Below is a small trained network, with its code and all its weights. Each question gives an input and a class and asks what happens when units are switched off, that is, made to give their printed mean instead of their output.

import numpy as np


def w(rows, s, z=0):
    codes = np.array(rows[::2]) - 128.0
    scale = np.full(codes.shape[1], s)
    scale[-1] = z or s
    return codes * scale


def f(y):
    return y / 2 * (1 + np.tanh(0.7978845608 * (y + 0.044715 * y**3)))


def log_softmax(a):
    a = a - a.max(-1, keepdims=True)
    return a - np.log(np.exp(a).sum(-1, keepdims=True))


def net(x, mask):
    res = np.array(x, float).reshape(1, 6) / 4 @ E
    y = f(res @ A[0][:, :-1].T + A[0][:, -1])
    res = res + np.where(mask, y, B[0][:, -1]) @ B[0][:, :-1]
    return log_softmax(res[-1] @ U[:, :-1].T + U[:, -1])


A, B = {}, {}
E = w([
[127,144,103,137,113,95,122,82,135],'x0',
[166,85,179,6,107,114,57,154,189],'x1',
[99,86,152,72,168,2,181,68,23],'x2',
[204,132,202,194,210,70,144,106,222],'x3',
[108,124,132,127,144,132,107,120,134],'x4',
[139,236,196,74,158,209,108,69,106],'x5',
],0.0082)
A[0] = w([
[132,168,97,87,76,93,99,76,183,116],'N0',
[88,226,184,68,126,189,137,78,100,130],'N1',
[88,140,35,47,102,190,125,142,90,39],'N2',
[161,64,151,25,129,156,71,184,120,99],'N3',
[151,127,112,173,76,210,111,135,154,2],'N4',
[124,107,2,76,79,128,121,153,115,151],'N5',
[76,107,162,57,167,89,222,98,63,50],'N6',
[61,129,152,194,137,176,182,164,70,232],'N7',
[87,132,114,157,144,200,203,124,109,215],'N8',
[72,183,76,65,99,170,89,158,42,37],'N9',
[79,169,124,165,106,119,144,127,100,19],'N10',
],0.0087,0.0049)
B[0] = w([
[84,181,95,83,78,75,89,68,83,151],'N0',
[55,26,173,254,86,143,165,156,97,254],'N1',
[129,176,202,158,184,108,150,150,157,204],'N2',
[181,71,45,87,101,69,67,38,41,207],'N3',
[61,157,42,64,168,170,64,226,136,175],'N4',
[123,87,220,151,157,135,209,123,144,217],'N5',
[72,193,118,58,129,164,64,223,193,241],'N6',
[206,143,62,125,41,95,105,76,109,242],'N7',
[143,153,88,107,78,127,126,100,145,222],'N8',
[192,178,199,120,178,101,147,99,185,215],'N9',
[155,140,89,100,193,121,86,123,98,139],'N10',
],0.0091,0.0079)
U = w([
[2,219,67,60,140,196,17,253,181,58],'0',
[225,163,221,168,219,140,148,78,223,100],'1',
[115,122,120,133,48,153,125,97,130,254],'2',
[174,149,52,114,78,145,86,25,47,59],'3',
[107,103,131,140,49,167,121,124,155,192],'4',
[50,31,143,211,49,144,161,180,124,84],'5',
],0.0069,0.0051)

Each question gives the input, the list of numbers given to net, and the class t.
The units are the neurons (one row each of A and B). Each row of codes is followed by its name. A weight is (code - 128) times the scale printed after its matrix; where a second scale follows, it is the last column's (A, B and U).
mask holds one flag per neuron, in row order. A switched-off neuron (its flag False) gives its mean, the last column of its row in B, instead of its output. The means were averaged over made-up inputs and are rounded, as every weight is.
A unit's drop is (log p(t) with every unit on - log p(t) with that unit switched off) / (log p(t) with every unit on - log p(t) with every unit switched off).
The circuit of an input: a set's keep is (log p(t) with only the set's units on - log p(t) with every unit switched off) / (log p(t) with every unit on - log p(t) with every unit switched off). Starting from all 11 units, units are removed one at a time, each time the one whose removal leaves the highest keep (on an exact tie, the one counted first), for as long as the keep stays at least 0.8.
units of the circuit, in order: the units of the circuit, biggest drop first
unit that matters most: the unit with the biggest drop
top k neurons: the k neurons with the biggest drops, biggest first
drop of u: that unit's drop, to one decimal
input [-6,-3,3,3,0,8], class 5: units of the circuit, in order -> [N1]
input [-7,3,2,-8,-2,3], class 1: top 2 neurons -> [N9; N2]
input [6,-7,3,6,-6,3], class 3: units of the circuit, in order -> [N5; N2]
input [0,-3,6,6,-1,-2], class 0: units of the circuit, in order -> [N6; N5]
input [4,5,-4,2,5,-1], class 3: units of the circuit, in order -> [N6; N3; N0]
input [1,2,7,-8,4,-8], class 1: top 2 neurons -> [N5; N9]
input [-6,7,-1,-6,7,-4], class 3: top 3 neurons -> [N3; N1; N6]
input [5,-2,5,5,-6,7], class 5: units of the circuit, in order -> [N1; N9]
input [-4,6,6,-8,-4,1], class 1: top 3 neurons -> [N9; N2; N5]
input [-1,-3,7,-1,-4,-6], class 0: top 2 neurons -> [N6; N1]
input [-3,-4,4,2,1,3], class 0: top 2 neurons -> [N6; N3]
input [-1,8,1,-8,-8,-6], class 1: top 3 neurons -> [N5; N2; N9]
input [8,6,-8,2,-8,8], class 0: top 2 neurons -> [N4; N7]
input [-5,7,1,0,3,-5], class 3: unit that matters most -> N3
input [-8,6,-4,-4,8,3], class 2: units of the circuit, in order -> [N3; N1; N7]
input [0,-8,-5,3,5,6], class 3: top 2 neurons -> [N7; N6]
input [-4,-7,-6,-6,7,-7], class 3: top 4 neurons -> [N7; N6; N1; N8]
input [3,8,-5,6,-6,7], class 3: top 2 neurons -> [N3; N0]
input [5,2,3,-2,4,6], class 5: top 2 neurons -> [N1; N7]
input [-7,-3,-8,4,4,-3], class 0: unit that matters most -> N4
input [2,2,-4,-6,1,-5], class 1: drop of N2 -> 0.2
input [1,1,2,-6,-4,6], class 1: drop of N2 -> 0.3
input [7,-2,3,2,-7,8], class 5: drop of N1 -> 0.7
